X =
[[141 128 137 125 127 142 121 128 126 131 127]
 [152 118 144 117 119 154 110 119 136 135 135]
 [121 143 125 140 140 120 141 142 112 124 115]
 [133 119 130 126 122 134 130 120 150 132 147]]
Indices start at 1.
row 1 col 1: 141
row 2 col 7: 110
row 1 col 3: 137
row 2 col 3: 144
row 4 col 9: 150
row 2 col 11: 135
row 1 col 8: 128
row 4 col 1: 133
row 3 col 6: 120
row 4 col 11: 147
row 2 col 1: 152
row 2 col 2: 118
row 1 col 6: 142

grid =
[[106 133 153 129 134 123]
 [145 112 112 127 130 134]
 [117 143 139 152 146 112]
 [121 130 134 124 126 130]]
Indices start at 1.
(1, 1) -> 106
(3, 2) -> 143
(2, 2) -> 112
(4, 6) -> 130
(1, 2) -> 133
(4, 3) -> 134
(2, 1) -> 145
(1, 6) -> 123
(1, 5) -> 134
(2, 6) -> 134
(1, 3) -> 153

W =
[[127 134 131 142 125 123]
 [127 135 130 119 127 125]
 [124 131 129 106 123 119]
 [128 131 126 111 124 132]
 [127 138 129 103 127 146]
 [127 129 131 115 126 113]
 [132 125 128 121 131 123]
 [127 141 128 102 129 124]
 [128 129 129 126 126 120]
 [131 111 119 128 131 153]
 [129 134 128 154 129 141]
 [122 130 120 138 123 132]]
Indices start at 1.
row 1 col 1 -> 127
row 9 col 1 -> 128
row 8 col 2 -> 141
row 11 col 2 -> 134
row 8 col 6 -> 124
row 3 col 5 -> 123
row 11 col 3 -> 128
row 3 col 3 -> 129
row 4 col 6 -> 132
row 12 col 6 -> 132
row 9 col 3 -> 129
row 6 col 3 -> 131
row 4 col 5 -> 124
row 9 col 6 -> 120
row 6 col 6 -> 113
row 11 col 4 -> 154
row 6 col 1 -> 127
row 1 col 5 -> 125
row 2 col 1 -> 127
row 5 col 4 -> 103
row 7 col 5 -> 131
row 4 col 1 -> 128

a =
[[156, 138, 120, 133],
 [124, 153, 127, 145]]
Rows and columns are counted from 1.
(1, 1) -> 156
(2, 4) -> 145
(2, 2) -> 153
(1, 2) -> 138

B = ((119, 118, 137, 120, 116, 134, 133, 134, 127, 119, 131), (133, 135, 124, 131, 137, 116, 125, 117, 134, 133, 124), (132, 130, 121, 134, 128, 131, 125, 131, 119, 133, 128), (125, 123, 130, 128, 121, 149, 130, 145, 118, 126, 132), (135, 132, 116, 140, 131, 129, 124, 128, 121, 136, 127), (142, 138, 101, 155, 138, 125, 123, 126, 123, 143, 126), (116, 120, 152, 106, 120, 130, 133, 130, 132, 116, 130))
Indices start at 1.
(1, 1): 119
(2, 1): 133
(2, 7): 125
(6, 3): 101
(1, 11): 131
(4, 10): 126
(7, 4): 106
(1, 6): 134
(6, 1): 142
(5, 10): 136
(6, 2): 138
(2, 8): 117
(3, 8): 131
(5, 5): 131
(3, 2): 130
(6, 4): 155
(1, 9): 127
(3, 7): 125
(7, 1): 116
(5, 11): 127
(7, 10): 116
(2, 5): 137
(4, 7): 130
(7, 8): 130
(1, 5): 116
(4, 2): 123
(4, 6): 149
(6, 9): 123
(4, 9): 118
(3, 11): 128
(4, 5): 121
(1, 3): 137

x =
[[112 123 155 101 155 102 101 148 103 102 154 108 149 103 107 135]
 [104 102 113 155 152 154 154 120 155 155 133 156 103 156 110 109]
 [100 101 155 155 156 153 156 116 156 155 156 156 100 152 100 111]
 [155 156 106  99 101 101 100 140  99 100 100  99 156 101 155 150]
 [116 130 155 101 154 100 101 145 101 101 156 109 151 101 109 138]
 [155 155 101 102  99 103 101 147 100 100 101 100 156 106 155 147]
 [101 101 154 138 157 137 142 128 143 144 155 153 101 143 102 118]
 [100 101 156 118 156 115 125 119 125 128 156 141 102 125 101 118]]
Indices start at 1.
(1, 1): 112
(3, 16): 111
(4, 16): 150
(6, 14): 106
(4, 13): 156
(5, 11): 156
(5, 6): 100
(5, 10): 101
(3, 5): 156
(3, 11): 156
(4, 14): 101
(2, 2): 102
(8, 10): 128
(3, 1): 100
(3, 3): 155
(7, 16): 118
(2, 5): 152
(7, 8): 128
(8, 11): 156
(4, 7): 100
(8, 13): 102
(5, 2): 130
(6, 7): 101
(5, 9): 101
(3, 8): 116
(1, 11): 154
(8, 8): 119
(3, 14): 152
(4, 11): 100
(3, 9): 156
(4, 3): 106

data =
[[136 110 124 136 119 131 153 137 127 128 135 126 122 123 124]
 [126 149 112 135 129 103 121 119 128 134 124 129 135 128 127]
 [122 139 112 118 119 115 134 118 113 128 127 106 132 117 130]
 [135 111 131 145 126 124 139 138 129 127 127 129 122 127 121]]
Indices start at 1.
(1, 1) -> 136
(1, 14) -> 123
(3, 13) -> 132
(4, 10) -> 127
(4, 8) -> 138
(4, 12) -> 129
(1, 13) -> 122
(2, 8) -> 119
(2, 2) -> 149
(2, 15) -> 127
(4, 7) -> 139
(3, 6) -> 115
(4, 14) -> 127
(4, 5) -> 126
(1, 4) -> 136
(1, 11) -> 135
(4, 6) -> 124
(1, 10) -> 128
(2, 11) -> 124
(4, 13) -> 122

M =
[[107 129 134 118 103 143 135 122]
 [108 127 133 117 103 143 137 116]
 [112 136 135 128 112 135 128 153]
 [107 127 133 117 104 143 136 115]
 [107 135 135 121 103 140 132 137]
 [144 133 123 142 142 117 118 152]
 [145 124 122 136 149 116 124 121]
 [113 122 128 117 112 139 138 106]
 [118 122 126 117 117 137 138 106]
 [145 131 122 142 147 116 118 145]]
Rows and columns are counted from 1.
row 1 col 1	107
row 5 col 1	107
row 7 col 1	145
row 4 col 6	143
row 6 col 5	142
row 3 col 4	128
row 8 col 2	122
row 9 col 6	137
row 8 col 4	117
row 5 col 7	132
row 9 col 1	118
row 4 col 8	115
row 1 col 8	122
row 9 col 3	126
row 4 col 7	136
row 4 col 4	117
row 8 col 1	113
row 10 col 7	118
row 8 col 7	138
row 2 col 7	137
row 10 col 8	145
row 7 col 2	124
row 4 col 1	107
row 1 col 4	118
row 1 col 6	143
row 6 col 7	118
